Below are the code and all the weights of a small trained network. Each question names an input and a target symbol and asks about switching units off, where a switched-off unit gives its printed mean instead of its output.

import numpy as np


def w(rows, s, z=0):
    codes = np.array(rows[::2]) - 128.0
    scale = np.full(codes.shape[1], s)
    scale[-1] = z or s
    return codes * scale


def norm(h):
    return h / np.sqrt((h * h).mean(-1, keepdims=True) + 1e-5)


def f(y):
    return y / 2 * (1 + np.tanh(0.7978845608 * (y + 0.044715 * y**3)))


def softmax(a):
    e = np.exp(a - a.max(-1, keepdims=True))
    return e / e.sum(-1, keepdims=True)


def log_softmax(a):
    a = a - a.max(-1, keepdims=True)
    return a - np.log(np.exp(a).sum(-1, keepdims=True))


def net(x, mask):
    ids = ['αβγδζηθλμπστφψω'.index(c) for c in x.split()]
    T = len(ids)
    res = E[ids] + P[:T]
    u = 0
    for l in range(2):
        r = norm(res)
        for j in range(2):
            rows = slice(2 * j, 2 * j + 2)
            q, k, v = (r @ M[l][rows].T for M in (Q, K, V))
            z = softmax(np.where(np.tri(T) > 0, q @ k.T / 2**0.5, -1e9)) @ v
            o = O[l][rows]
            res = res + np.where(mask[u + j], z, o[:, -1]) @ o[:, :-1]
        u += 2
        y = f(norm(res) @ A[l][:, :-1].T + A[l][:, -1])
        res = res + np.where(mask[u : u + 8], y, B[l][:, -1]) @ B[l][:, :-1]
        u += 8
    return log_softmax(norm(res)[-1] @ U[:, :-1].T + U[:, -1])


Q, K, V, O, A, B = {}, {}, {}, {}, {}, {}
E = w([
[200,202,53,68,150],'α',
[170,213,199,97,128],'β',
[171,185,170,58,128],'γ',
[121,167,75,51,67],'δ',
[192,124,107,110,173],'ζ',
[171,173,124,81,149],'η',
[189,154,116,87,147],'θ',
[184,126,116,105,158],'λ',
[137,169,106,156,124],'μ',
[68,2,119,112,149],'π',
[189,144,131,111,162],'σ',
[160,195,120,94,110],'τ',
[139,190,58,99,69],'φ',
[168,169,90,93,104],'ψ',
[139,236,140,125,92],'ω',
],0.00094)
P = w([
[131,66,167,206,127],'0',
[146,208,3,79,143],'1',
[121,202,2,75,132],'2',
[106,212,20,75,134],'3',
[103,220,31,85,132],'4',
[97,220,53,77,143],'5',
[91,225,66,75,130],'6',
[96,224,68,82,123],'7',
[74,222,65,86,100],'8',
[79,222,77,81,123],'9',
[76,235,64,105,85],'10',
],0.00075)
Q[0] = w([
[89,48,249,201,39],'0.h1',
[94,41,251,202,3],'0.h1',
[66,6,231,174,79],'0.h2',
[215,248,52,81,143],'0.h2',
],0.0029)
K[0] = w([
[102,158,40,57,141],'0.h1',
[100,160,37,50,122],'0.h1',
[66,46,44,32,253],'0.h2',
[196,217,233,200,20],'0.h2',
],0.0047)
V[0] = w([
[47,122,7,101,38],'0.h1',
[130,34,96,96,236],'0.h1',
[70,13,106,157,125],'0.h2',
[238,186,76,200,35],'0.h2',
],0.0019)
O[0] = w([
[201,168,108,156,239,234],'0.h1',
[197,88,77,134,52,177],'0.h1',
[115,228,203,132,133,41],'0.h2',
[159,2,179,66,165,255],'0.h2',
],0.002,0.00091)
A[0] = w([
[165,135,123,202,72,119],'0.n1',
[189,195,122,145,3,28],'0.n2',
[155,49,119,188,174,254],'0.n3',
[135,134,137,58,194,78],'0.n4',
[113,153,171,103,144,62],'0.n5',
[68,97,112,131,137,149],'0.n6',
[63,101,147,170,89,230],'0.n7',
[210,217,205,162,97,47],'0.n8',
],0.0029,0.00075)
B[0] = w([
[143,101,104,47,157,54],'0.n1',
[154,4,152,104,122,95],'0.n2',
[136,183,85,15,60,158],'0.n3',
[140,84,25,142,68,250],'0.n4',
[159,105,59,110,148,68],'0.n5',
[182,125,108,138,86,179],'0.n6',
[235,138,93,90,169,89],'0.n7',
[179,51,34,65,90,2],'0.n8',
],0.002,0.00083)
Q[1] = w([
[178,70,212,235,40],'1.h1',
[69,207,32,36,194],'1.h1',
[95,107,81,7,131],'1.h2',
[104,62,91,1,118],'1.h2',
],0.0047)
K[1] = w([
[53,168,14,157,193],'1.h1',
[206,58,234,70,56],'1.h1',
[231,71,245,91,122],'1.h2',
[218,132,253,111,171],'1.h2',
],0.0048)
V[1] = w([
[181,115,44,123,2],'1.h1',
[181,221,156,146,97],'1.h1',
[213,146,158,103,211],'1.h2',
[72,171,183,55,125],'1.h2',
],0.0028)
O[1] = w([
[178,37,151,180,154,250],'1.h1',
[125,138,112,229,42,139],'1.h1',
[252,162,44,102,153,177],'1.h2',
[166,145,209,69,20,128],'1.h2',
],0.0025,0.0018)
A[1] = w([
[93,140,163,112,2,126],'1.n1',
[80,114,186,146,56,90],'1.n2',
[184,139,151,174,196,95],'1.n3',
[157,129,119,197,158,60],'1.n4',
[95,223,227,244,192,5],'1.n5',
[118,57,140,118,229,110],'1.n6',
[77,152,235,17,114,44],'1.n7',
[99,138,224,132,41,41],'1.n8',
],0.0033,0.0019)
B[1] = w([
[180,130,83,149,78,131],'1.n1',
[129,175,62,124,123,29],'1.n2',
[94,142,5,98,111,191],'1.n3',
[70,143,36,112,185,176],'1.n4',
[223,113,180,99,184,3],'1.n5',
[142,162,102,129,31,240],'1.n6',
[76,46,45,126,197,97],'1.n7',
[82,183,46,146,113,2],'1.n8',
],0.0028,0.00064)
U = w([
[253,47,18,3,11,253],'α',
[42,139,41,161,68,224],'β',
[3,162,126,232,141,177],'γ',
[130,222,225,237,253,185],'δ',
[159,47,224,169,100,49],'ζ',
[48,46,190,164,53,36],'η',
[143,72,209,153,100,30],'θ',
[153,39,238,166,91,64],'λ',
[250,254,203,250,3,102],'μ',
[242,5,10,253,253,112],'π',
[131,58,217,155,89,47],'σ',
[11,7,128,23,194,38],'τ',
[219,228,149,13,220,45],'φ',
[177,48,252,20,197,71],'ψ',
[4,249,83,4,29,20],'ω',
],0.0049)

Each question gives the input, a string of symbols that net reads in full, and the target symbol t.
The units are the heads (2 rows each of Q, K, V and O) and the neurons (one row each of A and B). Each row of codes is followed by its name. A weight is (code - 128) times the scale printed after its matrix; where a second scale follows, it is the last column's (O, A, B and U).
mask holds one flag per unit, layer by layer, with each layer's heads first. A switched-off unit (its flag False) gives its mean, the last column of its rows in O or B, instead of its output. The means were averaged over made-up inputs and are rounded, as every weight is.
A unit's drop is (log p(t) with every unit on - log p(t) with that unit switched off) / (log p(t) with every unit on - log p(t) with every unit switched off).
The circuit of an input: a set's keep is (log p(t) with only the set's units on - log p(t) with every unit switched off) / (log p(t) with every unit on - log p(t) with every unit switched off). Starting from the 12 units with the biggest drops (on a tie, the unit counted first), units are removed one at a time, each time the one whose removal leaves the highest keep (on an exact tie, the one counted first), for as long as the keep stays at least 0.8.
units of the circuit, in order: the units of the circuit, biggest drop first
most important unit: the unit with the biggest drop
k most important neurons: the k neurons with the biggest drops, biggest first
k most important neurons of layer l: the k neurons of layer l with the biggest drops, biggest first
heads that matter: for each layer, one digit per head in row order, 1 if its drop is at least 0.15 and else 0, layers parted by /
input μ π π η π θ π ω σ, target μ: heads that matter : 11 / 10
input π σ ω ζ μ η, target π: units of the circuit, in order : (1.h2; 0.h1)
input α τ τ π ψ ω, target α: most important unit : 1.h1
input π σ ψ π ω θ π μ η ζ π, target π: 3 most important neurons of layer 1 : (1.n5; 1.n3; 1.n4)
input μ γ π σ μ π μ η μ ψ δ, target μ: 2 most important neurons : (0.n7; 0.n3)
input μ π π μ, target μ: 3 most important neurons of layer 0 : (0.n7; 0.n3; 0.n2)
input β ω τ φ π ψ π σ μ π σ, target β: heads that matter : 10 / 01
input γ π φ ψ μ ζ α ω π π ζ, target β: units of the circuit, in order : (1.h2; 0.h1; 1.n8)
input ω γ π μ π π π λ π π τ, target ω: units of the circuit, in order : (0.h1; 1.h1)
input γ φ δ β π ψ φ μ π π, target γ: 4 most important neurons of layer 1 : (1.n8; 1.n2; 1.n7; 1.n3)
input π φ π π μ μ μ π π φ α, target π: 2 most important neurons of layer 0 : (0.n7; 0.n8)
input π π μ δ ζ ψ τ φ λ μ, target π: 2 most important neurons : (0.n7; 0.n8)
input μ φ π δ π π λ π ψ, target μ: 2 most important neurons of layer 0 : (0.n7; 0.n3)
input π π π ψ φ η, target π: heads that matter : 11 / 11
input π γ π ω β, target π: most important neuron of layer 0 : (0.n7)
input φ μ π ω η π π π, target δ: heads that matter : 01 / 00
input π π γ ψ π φ ω π β, target π: units of the circuit, in order : (0.h1; 1.h2; 0.n8; 0.n3)
input μ π π π μ μ ω π π ζ, target μ: heads that matter : 11 / 10
input μ π π β μ π ω π π π η, target μ: 2 most important neurons of layer 0 : (0.n3; 0.n7)
input μ π φ π τ τ, target μ: units of the circuit, in order : (0.n3; 1.n7)
input μ μ ψ π θ μ, target μ: 4 most important neurons of layer 1 : (1.n5; 1.n1; 1.n3; 1.n7)
input π π π μ ζ μ η σ π, target π: units of the circuit, in order : (0.h1; 1.h1; 0.n2)
input π ω ω φ ω ω ω α γ λ μ, target π: 4 most important neurons : (0.n8; 0.n7; 1.n5; 1.n8)
input α μ π π η ω π π μ π ω, target α: most important unit : 1.n6
input π ζ τ π η π θ φ φ, target π: heads that matter : 11 / 01
input μ π π φ μ π η δ α, target μ: heads that matter : 10 / 10
input π π σ μ φ π ζ ω η γ, target π: most important unit : 0.n7
input μ σ μ ζ μ π μ μ π λ, target μ: 3 most important neurons of layer 0 : (0.n7; 0.n3; 0.n2)
input π ω π π π π θ μ σ μ π, target δ: heads that matter : 01 / 01
